Below are the code and all the weights of a small trained network. Each question names an input and a target symbol and asks about switching units off, where a switched-off unit gives its printed mean instead of its output.

import numpy as np


def w(rows, s, z=0):
    codes = np.array(rows[::2]) - 128.0
    scale = np.full(codes.shape[1], s)
    scale[-1] = z or s
    return codes * scale


def f(y):
    return y / 2 * (1 + np.tanh(0.7978845608 * (y + 0.044715 * y**3)))


def softmax(a):
    e = np.exp(a - a.max(-1, keepdims=True))
    return e / e.sum(-1, keepdims=True)


def log_softmax(a):
    a = a - a.max(-1, keepdims=True)
    return a - np.log(np.exp(a).sum(-1, keepdims=True))


def net(x, mask):
    ids = ['Ωαδηλτφ'.index(c) for c in x.split()]
    T = len(ids)
    res = E[ids] + P[:T]
    u = 0
    for l in range(2):
        q, k, v = (res @ M[l].T for M in (Q, K, V))
        z = softmax(np.where(np.tri(T) > 0, q @ k.T / 4**0.5, -1e9)) @ v
        res = res + np.where(mask[u], z, O[l][:, -1]) @ O[l][:, :-1]
        u += 1
        y = f(res @ A[l][:, :-1].T + A[l][:, -1])
        res = res + np.where(mask[u : u + 4], y, B[l][:, -1]) @ B[l][:, :-1]
        u += 4
    return log_softmax(res[-1] @ U[:, :-1].T + U[:, -1])


Q, K, V, O, A, B = {}, {}, {}, {}, {}, {}
E = w([
[112,128,125,60,45,149,125,167,88],'Ω',
[128,123,118,67,166,9,73,96,148],'α',
[130,128,132,152,190,209,160,106,144],'δ',
[139,152,139,129,100,139,35,112,177],'η',
[233,128,171,152,182,96,81,186,209],'λ',
[143,46,48,44,121,167,159,194,185],'τ',
[100,91,201,110,105,103,84,98,117],'φ',
],0.016)
P = w([
[169,237,189,220,119,181,162,40,233],'0',
[140,98,98,142,129,165,174,184,57],'1',
[145,94,97,132,118,143,132,183,112],'2',
[149,123,130,148,134,124,93,189,105],'3',
[117,158,143,101,136,169,123,112,128],'4',
[171,108,145,153,170,160,89,193,126],'5',
[141,118,159,154,167,140,82,194,110],'6',
[142,97,145,134,163,140,99,207,114],'7',
[113,119,165,58,99,254,94,158,105],'8',
[111,162,177,86,126,234,102,148,113],'9',
[160,74,144,35,146,188,71,159,153],'10',
[134,69,166,174,171,148,99,241,102],'11',
[116,72,133,128,198,105,114,212,116],'12',
[159,92,166,35,156,245,73,168,129],'13',
],0.0067)
Q[0] = w([
[126,223,108,6,177,114,90,140,197],'L0H0',
[103,144,62,147,146,85,188,91,110],'L0H0',
[187,148,110,169,41,164,209,141,22],'L0H0',
[58,122,165,21,152,123,1,96,155],'L0H0',
],0.0057)
K[0] = w([
[111,174,182,200,53,152,189,127,164],'L0H0',
[116,86,164,16,124,191,62,147,113],'L0H0',
[213,58,71,56,149,75,103,209,79],'L0H0',
[188,254,168,162,106,164,110,41,239],'L0H0',
],0.006)
V[0] = w([
[37,127,137,177,152,87,67,35,147],'L0H0',
[35,90,91,134,182,135,201,46,71],'L0H0',
[253,123,41,150,175,135,134,104,209],'L0H0',
[101,140,112,141,107,15,196,192,51],'L0H0',
],0.0057)
O[0] = w([
[83,157,115,249,148,116,169,85,134,118],'L0H0',
[108,185,100,72,198,115,122,86,66,4],'L0H0',
[199,124,98,178,191,124,163,181,139,213],'L0H0',
[152,149,132,110,114,94,171,108,167,3],'L0H0',
],0.011,0.005)
A[0] = w([
[149,139,155,108,173,106,146,130,126,135],'L0N0',
[62,127,116,159,120,136,167,121,3,254],'L0N1',
[101,156,92,115,156,91,128,28,110,164],'L0N2',
[197,140,26,118,137,96,114,34,136,117],'L0N3',
],0.0064,0.0038)
B[0] = w([
[86,181,106,83,245,157,165,182,87,181],'L0N0',
[136,124,211,48,134,254,71,80,126,254],'L0N1',
[150,80,253,162,209,135,145,202,19,131],'L0N2',
[24,131,72,165,107,49,234,148,73,65],'L0N3',
],0.0071,0.00074)
Q[1] = w([
[139,55,173,155,170,143,95,157,96],'L1H0',
[92,111,165,102,147,168,94,180,103],'L1H0',
[195,100,127,120,157,158,92,177,154],'L1H0',
[144,210,63,111,197,42,196,3,118],'L1H0',
],0.0073)
K[1] = w([
[79,145,117,184,106,1,212,75,77],'L1H0',
[172,156,225,107,121,4,86,75,59],'L1H0',
[203,154,41,164,95,20,158,123,89],'L1H0',
[181,232,210,106,93,247,146,120,213],'L1H0',
],0.0045)
V[1] = w([
[197,131,1,47,106,112,131,121,190],'L1H0',
[130,144,244,44,83,95,131,161,100],'L1H0',
[229,150,152,208,131,65,220,107,201],'L1H0',
[109,144,127,168,209,30,186,119,67],'L1H0',
],0.0069)
O[1] = w([
[79,241,63,134,105,113,190,230,128,91],'L1H0',
[219,104,196,67,153,2,203,97,184,115],'L1H0',
[62,192,242,87,196,156,86,70,197,254],'L1H0',
[92,109,127,37,195,111,65,71,102,246],'L1H0',
],0.0078,0.0026)
A[1] = w([
[112,112,168,150,171,178,253,88,151,107],'L1N0',
[91,98,90,115,132,103,69,166,83,4],'L1N1',
[39,151,121,131,153,121,156,165,132,50],'L1N2',
[139,121,176,90,139,146,66,89,165,48],'L1N3',
],0.0074,0.0015)
B[1] = w([
[166,232,154,144,39,127,154,129,1,141],'L1N0',
[211,218,44,182,200,95,139,112,72,164],'L1N1',
[148,141,104,170,206,187,140,207,162,132],'L1N2',
[86,154,80,95,82,163,171,106,59,254],'L1N3',
],0.0068,0.0089)
U = w([
[195,154,162,65,113,115,129,119,134,255],'Ω',
[102,146,119,85,194,130,123,67,162,246],'α',
[241,148,92,162,189,223,145,100,32,50],'δ',
[108,99,69,222,98,176,42,105,139,72],'η',
[161,137,217,113,215,176,92,180,173,9],'λ',
[102,123,60,102,183,163,172,158,153,129],'τ',
[173,3,178,166,149,156,120,64,107,59],'φ',
],0.0049,0.0032)

Each question gives the input, a string of symbols that net reads in full, and the target symbol t.
The units are the heads (4 rows each of Q, K, V and O) and the neurons (one row each of A and B). Each row of codes is followed by its name. A weight is (code - 128) times the scale printed after its matrix; where a second scale follows, it is the last column's (O, A, B and U).
mask holds one flag per unit, layer by layer, with each layer's heads first. A switched-off unit (its flag False) gives its mean, the last column of its rows in O or B, instead of its output. The means were averaged over made-up inputs and are rounded, as every weight is.
A unit's drop is (log p(t) with every unit on - log p(t) with that unit switched off) / (log p(t) with every unit on - log p(t) with every unit switched off).
The circuit of an input: a set's keep is (log p(t) with only the set's units on - log p(t) with every unit switched off) / (log p(t) with every unit on - log p(t) with every unit switched off). Starting from all 10 units, units are removed one at a time, each time the one whose removal leaves the highest keep (on an exact tie, the one counted first), for as long as the keep stays at least 0.8.
circuit, biggest first: the units of the circuit, biggest drop first
unit that matters most: the unit with the biggest drop
top k neurons: the k neurons with the biggest drops, biggest first
input α τ η, target α: circuit, biggest first -> [L1H0, L0N3, L0H0]
input α α λ Ω α δ, target α: circuit, biggest first -> [L1H0, L0H0, L0N3]
input α τ α, target τ: top 2 neurons -> [L0N3, L1N2]
input δ φ φ δ λ λ τ Ω δ η τ α λ, target δ: circuit, biggest first -> [L0H0, L1H0]
input α Ω φ Ω δ η δ α α Ω λ Ω φ τ, target α: top 2 neurons -> [L0N3, L0N2]
input δ φ δ Ω λ α α α τ, target δ: top neuron -> [L1N1]
input δ λ λ φ λ Ω φ α λ α τ φ α, target δ: top 3 neurons -> [L1N1, L0N2, L0N0]
input φ τ α δ α Ω α, target φ: circuit, biggest first -> [L0H0, L1H0, L0N2]
input δ φ α Ω δ η α η Ω η α, target δ: circuit, biggest first -> [L0H0, L1H0, L1N1]
input η φ α Ω α λ τ, target η: circuit, biggest first -> [L0H0, L1H0]
input α α α, target α: top 2 neurons -> [L0N2, L0N3]
input φ δ φ Ω α φ δ, target φ: circuit, biggest first -> [L1H0, L0H0, L0N2]
input λ η α λ Ω λ Ω, target λ: circuit, biggest first -> [L0H0, L1H0, L1N3]
input α φ α φ α λ α α φ, target α: unit that matters most -> L1H0
input α φ α, target φ: circuit, biggest first -> [L0H0, L1H0, L0N1, L0N3]
input δ Ω δ α Ω λ η, target δ: top 2 neurons -> [L1N1, L0N3]
input φ α η, target φ: top 2 neurons -> [L0N2, L0N1]
input τ δ α, target τ: circuit, biggest first -> [L1H0, L0H0, L0N3]
input α φ α α τ φ Ω α Ω α δ φ τ λ, target α: top 3 neurons -> [L1N3, L0N3, L0N2]
input λ Ω Ω η Ω α τ, target λ: unit that matters most -> L0H0
